Below are the code and all the weights of a small trained network. Each question names an input and a target symbol and asks about switching units off, where a switched-off unit gives its printed mean instead of its output.

import numpy as np


def w(rows, s, z=0):
    codes = np.array(rows[::2]) - 128.0
    scale = np.full(codes.shape[1], s)
    scale[-1] = z or s
    return codes * scale


def norm(h):
    return h / np.sqrt((h * h).mean(-1, keepdims=True) + 1e-5)


def f(y):
    return np.maximum(y, 0)


def softmax(a):
    e = np.exp(a - a.max(-1, keepdims=True))
    return e / e.sum(-1, keepdims=True)


def log_softmax(a):
    a = a - a.max(-1, keepdims=True)
    return a - np.log(np.exp(a).sum(-1, keepdims=True))


def net(x, mask):
    ids = ['γδεζημξπ'.index(c) for c in x.split()]
    T = len(ids)
    res = E[ids] + P[:T]
    q, k, v = (norm(res) @ M[0].T for M in (Q, K, V))
    z = softmax(np.where(np.tri(T) > 0, q @ k.T / 4**0.5, -1e9)) @ v
    res = res + np.where(mask[0], z, O[0][:, -1]) @ O[0][:, :-1]
    y = f(norm(res) @ A[0][:, :-1].T + A[0][:, -1])
    res = res + np.where(mask[1:17], y, B[0][:, -1]) @ B[0][:, :-1]
    return log_softmax(norm(res)[-1] @ U[:, :-1].T + U[:, -1])


Q, K, V, O, A, B = {}, {}, {}, {}, {}, {}
E = w([
[181,106,143,168,118],'γ',
[128,77,164,82,154],'δ',
[93,105,139,59,97],'ε',
[161,131,79,46,166],'ζ',
[186,76,220,78,162],'η',
[105,146,145,176,21],'μ',
[119,28,136,136,108],'ξ',
[190,175,171,116,249],'π',
],0.016)
P = w([
[186,205,35,91,87],'0',
[77,105,133,162,153],'1',
[135,166,235,114,148],'2',
[217,3,88,120,211],'3',
[90,131,100,152,123],'4',
[145,229,204,124,147],'5',
[254,53,8,150,212],'6',
[65,120,99,170,125],'7',
],0.0091)
Q[0] = w([
[251,80,48,112,133],'h1',
[66,142,160,205,127],'h1',
[109,130,179,179,147],'h1',
[145,108,144,154,86],'h1',
],0.011)
K[0] = w([
[255,223,20,93,22],'h1',
[124,131,186,227,200],'h1',
[97,18,146,204,165],'h1',
[99,82,122,185,50],'h1',
],0.0064)
V[0] = w([
[121,80,220,101,164],'h1',
[217,80,46,254,190],'h1',
[154,196,172,160,176],'h1',
[107,204,243,81,136],'h1',
],0.0069)
O[0] = w([
[215,163,81,63,64,156],'h1',
[160,49,183,155,150,252],'h1',
[137,149,155,175,186,120],'h1',
[154,248,106,125,129,67],'h1',
],0.011,0.0036)
A[0] = w([
[91,125,112,31,191,94],'n1',
[21,85,66,76,97,135],'n2',
[217,73,131,134,116,121],'n3',
[115,37,52,139,178,168],'n4',
[156,140,187,125,151,50],'n5',
[166,149,97,21,100,12],'n6',
[201,188,197,149,194,53],'n7',
[152,87,119,108,212,201],'n8',
[95,211,117,199,28,211],'n9',
[142,206,254,150,76,254],'n10',
[66,86,197,97,116,34],'n11',
[224,61,90,104,161,132],'n12',
[31,85,93,192,128,139],'n13',
[121,122,166,51,182,168],'n14',
[93,88,105,82,113,111],'n15',
[85,156,152,189,73,61],'n16',
],0.0095,0.0044)
B[0] = w([
[89,109,235,239,65,170],'n1',
[88,88,17,115,205,169],'n2',
[166,180,52,47,51,229],'n3',
[39,130,171,152,225,229],'n4',
[65,136,94,76,131,155],'n5',
[113,92,139,226,75,169],'n6',
[130,32,58,54,99,202],'n7',
[130,228,94,198,96,248],'n8',
[38,194,188,83,184,149],'n9',
[67,52,244,35,218,205],'n10',
[203,181,83,89,29,146],'n11',
[149,212,79,102,127,255],'n12',
[129,171,220,73,111,168],'n13',
[153,159,160,206,2,197],'n14',
[217,165,111,148,185,158],'n15',
[107,192,236,171,134,133],'n16',
],0.0067,0.0084)
U = w([
[209,39,204,218,206,116],'γ',
[153,179,54,171,33,47],'δ',
[50,167,48,89,93,146],'ε',
[69,189,125,236,186,43],'ζ',
[220,142,131,55,51,123],'η',
[56,182,197,106,152,177],'μ',
[144,2,53,72,155,252],'ξ',
[212,208,126,82,189,172],'π',
],0.0096,0.0023)

Each question gives the input, a string of symbols that net reads in full, and the target symbol t.
The units are the heads (4 rows each of Q, K, V and O) and the neurons (one row each of A and B). Each row of codes is followed by its name. A weight is (code - 128) times the scale printed after its matrix; where a second scale follows, it is the last column's (O, A, B and U).
mask holds one flag per unit, heads first, then neurons. A switched-off unit (its flag False) gives its mean, the last column of its rows in O or B, instead of its output. The means were averaged over made-up inputs and are rounded, as every weight is.
A unit's drop is (log p(t) with every unit on - log p(t) with that unit switched off) / (log p(t) with every unit on - log p(t) with every unit switched off).
The circuit of an input: a set's keep is (log p(t) with only the set's units on - log p(t) with every unit switched off) / (log p(t) with every unit on - log p(t) with every unit switched off). Starting from the 12 units with the biggest drops (on a tie, the unit counted first), units are removed one at a time, each time the one whose removal leaves the highest keep (on an exact tie, the one counted first), for as long as the keep stays at least 0.8.
circuit, biggest first: the units of the circuit, biggest drop first
unit that matters most: the unit with the biggest drop
top k neurons: the k neurons with the biggest drops, biggest first
drop when u is switched off: that unit's drop, to one decimal
input ξ γ π μ, target ξ: top 2 neurons	n14, n1
input ζ μ π γ δ γ γ, target ζ: circuit, biggest first	h1, n4, n8
input ζ δ π γ, target ζ: circuit, biggest first	h1, n4, n8, n10
input γ γ γ ζ η δ δ δ, target δ: circuit, biggest first	h1, n6
input π γ μ ζ μ δ γ, target π: unit that matters most	n12
input ζ δ ξ π, target ζ: circuit, biggest first	h1, n8, n10
input γ π γ, target ξ: top 2 neurons	n7, n10
input π γ ξ η, target π: top 2 neurons	n12, n8
input ξ ξ γ, target η: top 2 neurons	n3, n4
input η ξ μ γ γ δ, target η: top 2 neurons	n4, n14
input ξ γ ξ η γ, target γ: top 2 neurons	n7, n4
input π π ζ γ γ ζ δ, target π: drop when n1 is switched off	-0.1
input ζ ε δ γ δ π δ, target ζ: drop when n4 is switched off	0.1
input γ δ γ π μ, target μ: unit that matters most	n9
input μ ξ γ, target η: drop when n3 is switched off	0.3
